Below is a small trained network, with its code and all its weights. Each question gives an input and a target symbol and asks what happens when units are switched off, that is, made to give their printed mean instead of their output.

import numpy as np


def w(rows, s, z=0):
    codes = np.array(rows[::2]) - 128.0
    scale = np.full(codes.shape[1], s)
    scale[-1] = z or s
    return codes * scale


def norm(h):
    return h / np.sqrt((h * h).mean(-1, keepdims=True) + 1e-5)


def f(y):
    return y / 2 * (1 + np.tanh(0.7978845608 * (y + 0.044715 * y**3)))


def softmax(a):
    e = np.exp(a - a.max(-1, keepdims=True))
    return e / e.sum(-1, keepdims=True)


def log_softmax(a):
    a = a - a.max(-1, keepdims=True)
    return a - np.log(np.exp(a).sum(-1, keepdims=True))


def net(x, mask):
    ids = ['αγδεζηθλμξπστφψ'.index(c) for c in x.split()]
    T = len(ids)
    res = E[ids] + P[:T]
    u = 0
    for l in range(3):
        r = norm(res)
        for j in range(2):
            rows = slice(4 * j, 4 * j + 4)
            q, k, v = (r @ M[l][rows].T for M in (Q, K, V))
            z = softmax(np.where(np.tri(T) > 0, q @ k.T / 4**0.5, -1e9)) @ v
            o = O[l][rows]
            res = res + np.where(mask[u + j], z, o[:, -1]) @ o[:, :-1]
        u += 2
        y = f(norm(res) @ A[l][:, :-1].T + A[l][:, -1])
        res = res + np.where(mask[u : u + 4], y, B[l][:, -1]) @ B[l][:, :-1]
        u += 4
    return log_softmax(norm(res)[-1] @ U[:, :-1].T + U[:, -1])


Q, K, V, O, A, B = {}, {}, {}, {}, {}, {}
E = w([
[134,158,77,123],'α',
[40,63,69,120],'γ',
[227,153,207,105],'δ',
[186,158,168,169],'ε',
[5,1,134,133],'ζ',
[155,167,132,65],'η',
[112,143,76,118],'θ',
[76,63,101,138],'λ',
[175,139,139,87],'μ',
[219,107,182,144],'ξ',
[69,120,95,115],'π',
[192,36,109,161],'σ',
[76,96,168,138],'τ',
[91,63,132,142],'φ',
[135,90,125,71],'ψ',
],0.018)
P = w([
[243,228,66,131],'0',
[104,155,108,121],'1',
[82,27,91,1],'2',
[106,158,106,137],'3',
[88,41,93,18],'4',
[110,163,107,153],'5',
[97,44,88,29],'6',
[111,167,107,169],'7',
[107,40,86,44],'8',
[111,167,107,164],'9',
],0.0098)
Q[0] = w([
[63,111,86,208],'0.h1',
[255,233,11,44],'0.h1',
[96,60,41,48],'0.h1',
[84,14,161,75],'0.h1',
[71,157,84,107],'0.h2',
[152,40,117,62],'0.h2',
[212,217,204,78],'0.h2',
[146,235,182,213],'0.h2',
],0.0087)
K[0] = w([
[102,117,11,181],'0.h1',
[164,175,67,61],'0.h1',
[104,71,18,98],'0.h1',
[124,42,147,105],'0.h1',
[56,193,133,134],'0.h2',
[123,86,138,100],'0.h2',
[206,175,188,106],'0.h2',
[160,190,185,225],'0.h2',
],0.011)
V[0] = w([
[167,247,176,115],'0.h1',
[78,140,82,137],'0.h1',
[48,111,118,123],'0.h1',
[161,93,70,88],'0.h1',
[69,167,2,53],'0.h2',
[251,116,73,71],'0.h2',
[164,133,234,157],'0.h2',
[111,153,113,150],'0.h2',
],0.008)
O[0] = w([
[242,186,50,178,16],'0.h1',
[189,124,110,114,137],'0.h1',
[36,1,100,123,152],'0.h1',
[146,17,67,207,226],'0.h1',
[99,22,143,82,253],'0.h2',
[100,104,83,67,213],'0.h2',
[125,7,99,34,29],'0.h2',
[132,176,77,90,95],'0.h2',
],0.0039,0.0061)
A[0] = w([
[149,130,6,150,133],'0.n1',
[75,128,94,185,176],'0.n2',
[186,131,97,150,8],'0.n3',
[102,154,161,75,143],'0.n4',
],0.014,0.0018)
B[0] = w([
[3,56,140,105,253],'0.n1',
[165,168,23,106,211],'0.n2',
[183,61,181,100,169],'0.n3',
[123,92,1,166,163],'0.n4',
],0.0087,0.0034)
Q[1] = w([
[149,126,86,136],'1.h1',
[138,185,247,188],'1.h1',
[110,193,131,233],'1.h1',
[101,33,153,188],'1.h1',
[228,199,232,254],'1.h2',
[85,56,195,26],'1.h2',
[168,201,236,157],'1.h2',
[124,100,161,22],'1.h2',
],0.0087)
K[1] = w([
[147,110,134,52],'1.h1',
[169,203,80,109],'1.h1',
[171,225,230,139],'1.h1',
[148,54,132,120],'1.h1',
[195,142,141,160],'1.h2',
[114,44,198,62],'1.h2',
[126,207,254,130],'1.h2',
[90,6,140,10],'1.h2',
],0.011)
V[1] = w([
[95,53,74,28],'1.h1',
[88,172,156,151],'1.h1',
[58,211,152,144],'1.h1',
[56,187,89,86],'1.h1',
[102,172,115,29],'1.h2',
[44,44,145,50],'1.h2',
[129,169,168,131],'1.h2',
[152,120,2,204],'1.h2',
],0.0081)
O[1] = w([
[138,132,133,167,250],'1.h1',
[79,168,146,231,90],'1.h1',
[137,75,119,86,71],'1.h1',
[127,146,92,74,127],'1.h1',
[110,116,200,116,149],'1.h2',
[142,168,232,151,250],'1.h2',
[106,165,115,74,85],'1.h2',
[200,254,184,219,127],'1.h2',
],0.0061,0.013)
A[1] = w([
[255,93,97,77,252],'1.n1',
[215,126,182,81,7],'1.n2',
[101,211,205,157,216],'1.n3',
[58,190,167,113,184],'1.n4',
],0.012,0.0015)
B[1] = w([
[42,117,179,182,255],'1.n1',
[35,34,1,95,232],'1.n2',
[143,182,163,20,166],'1.n3',
[93,121,70,78,169],'1.n4',
],0.0084,0.004)
Q[2] = w([
[144,66,150,55],'2.h1',
[160,212,89,77],'2.h1',
[119,193,139,234],'2.h1',
[164,163,5,154],'2.h1',
[83,45,170,166],'2.h2',
[163,160,156,211],'2.h2',
[116,135,156,74],'2.h2',
[98,46,178,105],'2.h2',
],0.014)
K[2] = w([
[173,91,246,1],'2.h1',
[68,83,62,11],'2.h1',
[73,168,110,190],'2.h1',
[76,49,36,172],'2.h1',
[111,77,164,32],'2.h2',
[70,175,139,184],'2.h2',
[168,166,138,88],'2.h2',
[105,60,147,18],'2.h2',
],0.0092)
V[2] = w([
[44,116,42,163],'2.h1',
[200,12,109,126],'2.h1',
[121,117,139,53],'2.h1',
[240,73,206,27],'2.h1',
[138,91,101,101],'2.h2',
[2,167,98,132],'2.h2',
[170,140,138,80],'2.h2',
[166,208,131,124],'2.h2',
],0.0076)
O[2] = w([
[183,247,55,115,135],'2.h1',
[124,153,74,137,191],'2.h1',
[108,253,167,64,165],'2.h1',
[253,45,163,106,180],'2.h1',
[213,100,137,151,167],'2.h2',
[146,182,132,237,177],'2.h2',
[102,100,161,2,105],'2.h2',
[74,167,36,146,2],'2.h2',
],0.0046,0.0077)
A[2] = w([
[149,126,62,128,239],'2.n1',
[255,142,140,129,67],'2.n2',
[165,103,143,162,127],'2.n3',
[131,109,161,148,252],'2.n4',
],0.023,0.0034)
B[2] = w([
[231,119,123,69,132],'2.n1',
[245,153,138,110,152],'2.n2',
[70,173,82,75,195],'2.n3',
[172,165,126,156,254],'2.n4',
],0.013,0.0099)
U = w([
[107,144,121,4,73],'α',
[125,192,83,111,253],'γ',
[208,145,164,78,148],'δ',
[207,130,108,225,100],'ε',
[90,177,129,179,180],'ζ',
[79,130,63,75,161],'η',
[79,185,181,82,153],'θ',
[112,153,97,188,174],'λ',
[109,126,54,133,180],'μ',
[167,76,54,104,138],'ξ',
[31,140,128,106,118],'π',
[136,61,72,211,80],'σ',
[121,176,216,178,162],'τ',
[78,118,189,199,101],'φ',
[135,41,183,77,79],'ψ',
],0.022,0.0059)

Each question gives the input, a string of symbols that net reads in full, and the target symbol t.
The units are the heads (4 rows each of Q, K, V and O) and the neurons (one row each of A and B). Each row of codes is followed by its name. A weight is (code - 128) times the scale printed after its matrix; where a second scale follows, it is the last column's (O, A, B and U).
mask holds one flag per unit, layer by layer, with each layer's heads first. A switched-off unit (its flag False) gives its mean, the last column of its rows in O or B, instead of its output. The means were averaged over made-up inputs and are rounded, as every weight is.
A unit's drop is (log p(t) with every unit on - log p(t) with that unit switched off) / (log p(t) with every unit on - log p(t) with every unit switched off).
The circuit of an input: a set's keep is (log p(t) with only the set's units on - log p(t) with every unit switched off) / (log p(t) with every unit on - log p(t) with every unit switched off). Starting from the 12 units with the biggest drops (on a tie, the unit counted first), units are removed one at a time, each time the one whose removal leaves the highest keep (on an exact tie, the one counted first), for as long as the keep stays at least 0.8.
units of the circuit, in order: the units of the circuit, biggest drop first
most important unit: the unit with the biggest drop
top k neurons: the k neurons with the biggest drops, biggest first
k most important neurons of layer l: the k neurons of layer l with the biggest drops, biggest first
which heads matter: for each layer, one digit per head in row order, 1 if its drop is at least 0.15 and else 0, layers parted by /
input σ φ φ, target φ: most important unit -> 1.n2
input ε α σ, target σ: which heads matter -> 00 / 01 / 11
input ψ λ ψ φ δ ξ ψ γ η λ, target ζ: 3 most important neurons of layer 2 -> 2.n3, 2.n4, 2.n2
input σ σ σ σ α, target σ: 3 most important neurons of layer 1 -> 1.n2, 1.n1, 1.n3
input ψ σ ψ σ λ δ ψ π λ α, target π: which heads matter -> 10 / 01 / 00
input σ μ δ π φ ψ ψ τ θ, target ψ: units of the circuit, in order -> 0.n1, 2.n3
input τ μ ψ σ σ δ μ, target σ: 3 most important neurons of layer 1 -> 1.n2, 1.n1, 1.n3
input τ δ φ ψ α α ψ φ, target τ: top 3 neurons -> 0.n1, 1.n3, 2.n3
input σ π ψ λ, target ζ: units of the circuit, in order -> 0.n2, 0.h2, 1.n2, 2.h1
input η σ ψ η η ψ α, target ψ: top 3 neurons -> 0.n1, 1.n1, 2.n3
input ψ ψ θ δ ψ σ π, target ψ: which heads matter -> 10 / 00 / 01
input σ η γ δ φ δ ξ σ ψ ψ, target δ: 3 most important neurons of layer 1 -> 1.n1, 1.n2, 1.n3
input σ σ ζ π φ δ, target ξ: units of the circuit, in order -> 1.n2, 1.h2
input ξ φ η α ψ ψ μ γ, target μ: 2 most important neurons of layer 1 -> 1.n1, 1.n2
input σ φ η, target φ: top 3 neurons -> 1.n1, 0.n1, 0.n4
input π ψ α η ψ φ, target τ: which heads matter -> 10 / 01 / 00
input ψ α ξ π φ σ ζ, target φ: which heads matter -> 01 / 00 / 00
input σ ψ ψ σ γ, target ψ: units of the circuit, in order -> 2.n3
input φ σ α σ α, target σ: top 2 neurons -> 0.n1, 1.n1
input π φ ψ σ ψ λ α, target ψ: top 3 neurons -> 0.n1, 2.n3, 1.n1
input ε ψ φ π ε φ λ, target φ: most important unit -> 1.h2
input δ φ σ γ λ π, target γ: 2 most important neurons of layer 0 -> 0.n2, 0.n1
input σ ε δ, target σ: which heads matter -> 00 / 01 / 00
input σ ξ η, target σ: 2 most important neurons of layer 1 -> 1.n1, 1.n2
input η φ φ, target φ: top 2 neurons -> 1.n3, 0.n3
input φ φ ξ, target φ: top 2 neurons -> 1.n1, 0.n1
input π σ ψ π σ σ δ, target σ: top 3 neurons -> 1.n2, 1.n1, 0.n4
input σ σ ψ τ, target θ: which heads matter -> 10 / 00 / 00
input ψ σ γ ψ π, target ψ: top 2 neurons -> 1.n1, 0.n1
input η φ ψ ψ θ, target ψ: units of the circuit, in order -> 2.n3
